Below are the code and all the weights of a small trained network. Each question names an input and a class and asks about switching units off, where a switched-off unit gives its printed mean instead of its output.

import numpy as np


def w(rows, s, z=0):
    codes = np.array(rows[::2]) - 128.0
    scale = np.full(codes.shape[1], s)
    scale[-1] = z or s
    return codes * scale


def f(y):
    return y / 2 * (1 + np.tanh(0.7978845608 * (y + 0.044715 * y**3)))


def log_softmax(a):
    a = a - a.max(-1, keepdims=True)
    return a - np.log(np.exp(a).sum(-1, keepdims=True))


def net(x, mask):
    res = np.array(x, float).reshape(1, 4) / 4 @ E
    y = f(res @ A[0][:, :-1].T + A[0][:, -1])
    res = res + np.where(mask, y, B[0][:, -1]) @ B[0][:, :-1]
    return log_softmax(res[-1] @ U[:, :-1].T + U[:, -1])


A, B = {}, {}
E = w([
[5,120,4,28,158],'x0',
[78,20,84,216,49],'x1',
[96,44,254,48,123],'x2',
[1,174,192,216,196],'x3',
],0.006)
A[0] = w([
[158,156,194,48,190,91],'neuron 1',
[181,143,162,181,128,87],'neuron 2',
[203,133,102,75,65,103],'neuron 3',
[87,108,69,88,183,72],'neuron 4',
[167,73,191,137,130,93],'neuron 5',
[70,157,84,88,114,64],'neuron 6',
[168,156,167,172,104,82],'neuron 7',
[75,96,136,41,141,110],'neuron 8',
[89,39,86,191,74,97],'neuron 9',
[68,167,180,142,111,118],'neuron 10',
[165,142,172,156,104,74],'neuron 11',
[190,125,250,114,134,118],'neuron 12',
[76,119,186,137,155,70],'neuron 13',
[191,80,143,55,68,84],'neuron 14',
[168,200,132,101,183,74],'neuron 15',
[161,198,156,86,170,87],'neuron 16',
[140,201,114,87,172,123],'neuron 17',
[101,91,169,109,147,254],'neuron 18',
[190,123,89,83,64,81],'neuron 19',
[167,134,161,161,123,80],'neuron 20',
[74,221,120,255,196,70],'neuron 21',
[53,133,72,67,141,69],'neuron 22',
[170,104,197,164,99,96],'neuron 23',
[181,145,153,182,112,129],'neuron 24',
[162,184,38,209,148,90],'neuron 25',
[171,136,168,189,97,104],'neuron 26',
[191,134,145,194,151,101],'neuron 27',
[185,89,105,79,101,92],'neuron 28',
[91,24,139,140,72,90],'neuron 29',
[173,137,168,166,123,81],'neuron 30',
[175,218,29,192,123,56],'neuron 31',
[196,98,89,87,98,84],'neuron 32',
[41,124,204,153,173,74],'neuron 33',
[77,115,71,80,138,81],'neuron 34',
[106,66,112,184,59,71],'neuron 35',
[184,128,95,87,71,74],'neuron 36',
[135,136,122,126,131,160],'neuron 37',
[153,191,130,64,203,105],'neuron 38',
],0.0099,0.0077)
B[0] = w([
[90,135,161,168,83,188],'neuron 1',
[82,157,88,121,137,164],'neuron 2',
[117,118,156,143,166,180],'neuron 3',
[75,155,89,118,136,173],'neuron 4',
[111,110,112,108,126,172],'neuron 5',
[88,140,102,124,137,160],'neuron 6',
[86,151,88,127,140,157],'neuron 7',
[106,104,105,90,118,185],'neuron 8',
[100,177,151,180,102,196],'neuron 9',
[131,120,147,126,147,167],'neuron 10',
[87,142,106,112,129,147],'neuron 11',
[109,105,103,104,114,226],'neuron 12',
[106,89,150,127,151,149],'neuron 13',
[113,102,155,130,155,188],'neuron 14',
[100,133,132,167,103,168],'neuron 15',
[91,143,139,174,96,173],'neuron 16',
[125,113,124,148,99,193],'neuron 17',
[175,110,126,100,121,254],'neuron 18',
[97,136,153,153,168,166],'neuron 19',
[96,133,109,120,132,143],'neuron 20',
[125,99,158,137,171,246],'neuron 21',
[84,140,88,120,139,194],'neuron 22',
[106,132,92,112,129,185],'neuron 23',
[98,138,93,109,127,182],'neuron 24',
[143,59,151,105,90,207],'neuron 25',
[99,134,100,110,136,179],'neuron 26',
[90,137,97,110,132,171],'neuron 27',
[114,121,154,143,175,164],'neuron 28',
[114,128,149,147,92,187],'neuron 29',
[86,150,95,120,133,153],'neuron 30',
[127,9,164,81,118,204],'neuron 31',
[102,142,154,160,178,164],'neuron 32',
[120,97,161,143,177,190],'neuron 33',
[86,137,104,119,126,176],'neuron 34',
[107,143,148,150,101,168],'neuron 35',
[97,118,139,151,154,153],'neuron 36',
[139,120,118,128,126,150],'neuron 37',
[98,143,143,168,86,199],'neuron 38',
],0.015,0.0071)
U = w([
[91,136,51,98,140,94],'0',
[121,115,165,155,220,75],'1',
[123,80,140,88,96,253],'2',
[109,146,138,187,60,38],'3',
[227,142,99,79,104,188],'4',
[162,249,107,157,178,40],'5',
],0.018,0.0064)

Each question gives the input, the list of numbers given to net, and the class t.
The units are the neurons (one row each of A and B). Each row of codes is followed by its name. A weight is (code - 128) times the scale printed after its matrix; where a second scale follows, it is the last column's (A, B and U).
mask holds one flag per neuron, in row order. A switched-off neuron (its flag False) gives its mean, the last column of its row in B, instead of its output. The means were averaged over made-up inputs and are rounded, as every weight is.
A unit's drop is (log p(t) with every unit on - log p(t) with that unit switched off) / (log p(t) with every unit on - log p(t) with every unit switched off).
The circuit of an input: a set's keep is (log p(t) with only the set's units on - log p(t) with every unit switched off) / (log p(t) with every unit on - log p(t) with every unit switched off). Starting from the 12 units with the biggest drops (on a tie, the unit counted first), units are removed one at a time, each time the one whose removal leaves the highest keep (on an exact tie, the one counted first), for as long as the keep stays at least 0.8.
circuit, biggest first: the units of the circuit, biggest drop first
k most important neurons: the k neurons with the biggest drops, biggest first
drop when u is switched off: that unit's drop, to one decimal
input [-7,0,-8,0], class 2: circuit, biggest first : neuron 31
input [-2,-8,0,7], class 3: 2 most important neurons : neuron 1; neuron 38
input [2,2,-8,-7], class 2: 2 most important neurons : neuron 31; neuron 25
input [4,5,-7,6], class 2: 2 most important neurons : neuron 25; neuron 31
input [0,-8,7,-7], class 3: 4 most important neurons : neuron 1; neuron 38; neuron 16; neuron 21
input [0,7,-5,-1], class 3: 2 most important neurons : neuron 9; neuron 35
input [1,6,4,5], class 3: 2 most important neurons : neuron 9; neuron 29
input [4,5,-5,-1], class 2: 2 most important neurons : neuron 31; neuron 25
input [0,-1,-5,-3], class 2: 3 most important neurons : neuron 31; neuron 25; neuron 18
input [-6,-6,-7,-8], class 1: 2 most important neurons : neuron 3; neuron 32
input [4,7,-8,6], class 2: 3 most important neurons : neuron 31; neuron 25; neuron 21
input [-4,-1,-8,2], class 2: drop when neuron 31 is switched off : 0.2
input [7,-6,5,-4], class 0: drop when neuron 31 is switched off : 0.1
input [1,8,-4,8], class 1: circuit, biggest first : neuron 21
input [2,-7,-5,-2], class 3: drop when neuron 38 is switched off : 0.1
input [-5,6,-5,7], class 1: drop when neuron 21 is switched off : 1.5
